Here is a tiny trained network, its code and every weight. The questions are about switching its units off for an input and a target symbol, where a switched-off unit gives its printed mean instead of its output.

import numpy as np


def w(rows, s, z=0):
    codes = np.array(rows[::2]) - 128.0
    scale = np.full(codes.shape[1], s)
    scale[-1] = z or s
    return codes * scale


def norm(h):
    return h / np.sqrt((h * h).mean(-1, keepdims=True) + 1e-5)


def f(y):
    return y / 2 * (1 + np.tanh(0.7978845608 * (y + 0.044715 * y**3)))


def softmax(a):
    e = np.exp(a - a.max(-1, keepdims=True))
    return e / e.sum(-1, keepdims=True)


def log_softmax(a):
    a = a - a.max(-1, keepdims=True)
    return a - np.log(np.exp(a).sum(-1, keepdims=True))


def net(x, mask):
    ids = ['αβγδζηθλμξπστφψω'.index(c) for c in x.split()]
    T = len(ids)
    res = E[ids] + P[:T]
    u = 0
    for l in range(2):
        q, k, v = (norm(res) @ M[l].T for M in (Q, K, V))
        z = softmax(np.where(np.tri(T) > 0, q @ k.T / 3**0.5, -1e9)) @ v
        res = res + np.where(mask[u], z, O[l][:, -1]) @ O[l][:, :-1]
        u += 1
        y = f(norm(res) @ A[l][:, :-1].T + A[l][:, -1])
        res = res + np.where(mask[u : u + 8], y, B[l][:, -1]) @ B[l][:, :-1]
        u += 8
    return log_softmax(norm(res)[-1] @ U[:, :-1].T + U[:, -1])


Q, K, V, O, A, B = {}, {}, {}, {}, {}, {}
E = w([
[145,215,92,92,106,120],'α',
[145,156,111,103,128,162],'β',
[143,186,94,191,121,163],'γ',
[114,138,175,115,245,105],'δ',
[152,98,150,216,127,143],'ζ',
[9,97,127,78,162,249],'η',
[94,28,79,129,122,97],'θ',
[131,17,136,183,202,139],'λ',
[107,139,122,54,151,181],'μ',
[112,129,172,77,74,116],'ξ',
[137,85,115,239,74,119],'π',
[102,119,129,78,162,58],'σ',
[115,128,70,110,172,126],'τ',
[106,199,138,117,141,29],'φ',
[119,135,117,103,189,152],'ψ',
[114,145,176,64,66,95],'ω',
],0.018)
P = w([
[212,180,71,93,140,97],'0',
[170,87,184,128,187,204],'1',
[11,169,65,222,255,230],'2',
[214,163,90,100,122,95],'3',
[162,94,188,123,168,193],'4',
[44,186,70,154,189,84],'5',
[206,161,107,103,105,104],'6',
[195,110,135,108,214,126],'7',
[54,170,3,109,208,43],'8',
[200,163,116,105,94,111],'9',
[153,81,200,119,163,201],'10',
[70,246,62,199,131,40],'11',
],0.0089)
Q[0] = w([
[174,254,140,117,134,120],'0.h1',
[169,72,147,132,63,93],'0.h1',
[190,124,159,103,32,134],'0.h1',
],0.0099)
K[0] = w([
[229,248,145,35,159,174],'0.h1',
[155,110,185,141,10,69],'0.h1',
[100,184,188,3,3,194],'0.h1',
],0.0072)
V[0] = w([
[2,160,191,122,158,121],'0.h1',
[169,184,170,73,88,156],'0.h1',
[80,118,164,146,148,106],'0.h1',
],0.0062)
O[0] = w([
[173,113,92,125,219,121,4],'0.h1',
[87,133,127,80,58,82,197],'0.h1',
[77,185,136,132,3,86,8],'0.h1',
],0.0076,0.0014)
A[0] = w([
[25,202,139,227,163,136,157],'0.n1',
[120,104,254,116,240,138,150],'0.n2',
[231,70,67,235,20,127,56],'0.n3',
[232,148,205,161,103,194,42],'0.n4',
[220,127,207,161,142,157,30],'0.n5',
[85,87,184,185,69,74,1],'0.n6',
[49,169,112,229,208,179,114],'0.n7',
[25,130,104,224,205,100,53],'0.n8',
],0.0083,0.004)
B[0] = w([
[80,93,52,95,168,79,224],'0.n1',
[179,145,96,119,117,128,219],'0.n2',
[129,161,166,145,169,126,181],'0.n3',
[134,175,90,163,153,53,134],'0.n4',
[126,182,138,179,94,54,124],'0.n5',
[135,111,81,128,172,113,120],'0.n6',
[97,138,124,6,166,80,254],'0.n7',
[93,150,69,19,92,124,214],'0.n8',
],0.013,0.0042)
Q[1] = w([
[183,157,200,162,3,88],'1.h1',
[72,234,117,23,157,61],'1.h1',
[87,163,155,127,123,254],'1.h1',
],0.0069)
K[1] = w([
[150,180,178,177,105,106],'1.h1',
[127,138,113,68,43,131],'1.h1',
[1,158,95,116,128,117],'1.h1',
],0.0096)
V[1] = w([
[139,156,234,158,119,143],'1.h1',
[212,110,160,232,70,127],'1.h1',
[78,179,254,176,159,97],'1.h1',
],0.0045)
O[1] = w([
[110,146,52,21,217,115,72],'1.h1',
[190,184,120,167,2,30,2],'1.h1',
[171,171,115,42,156,112,40],'1.h1',
],0.0052,0.0041)
A[1] = w([
[128,112,161,150,21,63,151],'1.n1',
[130,75,90,63,111,146,221],'1.n2',
[156,241,45,189,175,97,122],'1.n3',
[2,87,90,90,165,12,59],'1.n4',
[130,186,94,117,40,50,4],'1.n5',
[104,246,160,111,184,108,47],'1.n6',
[135,148,102,139,62,88,146],'1.n7',
[17,89,178,150,146,55,54],'1.n8',
],0.0084,0.0045)
B[1] = w([
[94,135,164,109,191,74,147],'1.n1',
[73,131,133,187,82,80,254],'1.n2',
[131,96,156,91,59,151,195],'1.n3',
[140,158,7,112,110,117,254],'1.n4',
[160,88,171,107,58,145,147],'1.n5',
[103,195,183,184,119,148,167],'1.n6',
[155,70,108,118,151,74,143],'1.n7',
[123,119,77,85,190,200,144],'1.n8',
],0.013,0.0066)
U = w([
[85,104,198,108,118,102,49],'α',
[66,121,74,78,180,154,142],'β',
[175,164,183,65,188,173,99],'γ',
[100,30,118,194,66,185,134],'δ',
[162,176,152,199,119,86,60],'ζ',
[111,199,142,226,159,97,37],'η',
[239,89,126,112,123,131,76],'θ',
[169,75,139,179,159,110,255],'λ',
[87,224,180,159,103,213,146],'μ',
[123,156,64,175,47,126,19],'ξ',
[59,92,174,88,125,222,18],'π',
[156,108,153,100,139,254,182],'σ',
[166,175,162,92,166,116,36],'τ',
[190,81,141,101,46,201,179],'φ',
[122,175,61,155,125,104,121],'ψ',
[73,105,220,82,143,112,29],'ω',
],0.01,0.0023)

Each question gives the input, a string of symbols that net reads in full, and the target symbol t.
The units are the heads (3 rows each of Q, K, V and O) and the neurons (one row each of A and B). Each row of codes is followed by its name. A weight is (code - 128) times the scale printed after its matrix; where a second scale follows, it is the last column's (O, A, B and U).
mask holds one flag per unit, layer by layer, with each layer's heads first. A switched-off unit (its flag False) gives its mean, the last column of its rows in O or B, instead of its output. The means were averaged over made-up inputs and are rounded, as every weight is.
A unit's drop is (log p(t) with every unit on - log p(t) with that unit switched off) / (log p(t) with every unit on - log p(t) with every unit switched off).
unit that matters most: the unit with the biggest drop
k most important neurons: the k neurons with the biggest drops, biggest first
k most important neurons of layer l: the k neurons of layer l with the biggest drops, biggest first
drop when u is switched off: that unit's drop, to one decimal
input τ ω ψ ζ ω ω θ, target λ: 3 most important neurons : 0.n7, 0.n8, 0.n1
input α ω ω α α α θ π θ θ λ, target λ: 3 most important neurons : 0.n2, 1.n4, 1.n3
input τ α σ λ, target θ: 4 most important neurons : 1.n2, 0.n2, 0.n5, 0.n1
input π σ β λ θ θ θ π, target η: 2 most important neurons of layer 0 : 0.n3, 0.n2
input ω γ ζ δ, target γ: 3 most important neurons : 1.n4, 0.n2, 1.n2
input ξ φ φ φ ψ λ λ, target θ: 4 most important neurons : 1.n2, 0.n2, 0.n5, 1.n3
input α ψ ω γ ψ, target γ: unit that matters most : 1.n4
input ξ γ τ μ, target π: 2 most important neurons of layer 0 : 0.n1, 0.n7
input ξ φ ω α ψ α τ, target δ: 3 most important neurons of layer 0 : 0.n7, 0.n1, 0.n8
input μ α α π γ π α τ δ α λ, target λ: 3 most important neurons of layer 1 : 1.n4, 1.n3, 1.n8
input π β ξ ψ, target σ: 2 most important neurons : 0.n1, 0.n7
input α τ π β β, target φ: 4 most important neurons : 0.n7, 1.n3, 0.n4, 1.n2
input λ σ λ θ, target λ: 4 most important neurons : 0.n7, 0.n1, 0.n8, 1.n4
input ψ θ θ α φ, target ξ: 2 most important neurons : 0.n1, 0.n2
input τ ζ δ α θ, target δ: 2 most important neurons of layer 0 : 0.n7, 0.n1
input α δ ζ α μ σ σ η θ ξ ζ, target ζ: 2 most important neurons : 0.n5, 0.n4
input ξ ω α ω α φ ω η π λ σ, target θ: 2 most important neurons of layer 1 : 1.n4, 1.n6
input θ α α α η θ ω α α ψ, target σ: drop when 1.n6 is switched off : 0.2
input λ π π ω θ θ ω ζ λ α η γ, target β: drop when 0.n1 is switched off : 0.3
input α ζ θ γ, target μ: drop when 0.n3 is switched off : 1.0
input η γ η γ ψ ζ, target β: drop when 1.n3 is switched off : 0.0
input β ξ β ω γ δ τ α α ζ μ, target σ: 3 most important neurons of layer 1 : 1.n4, 1.n6, 1.n3
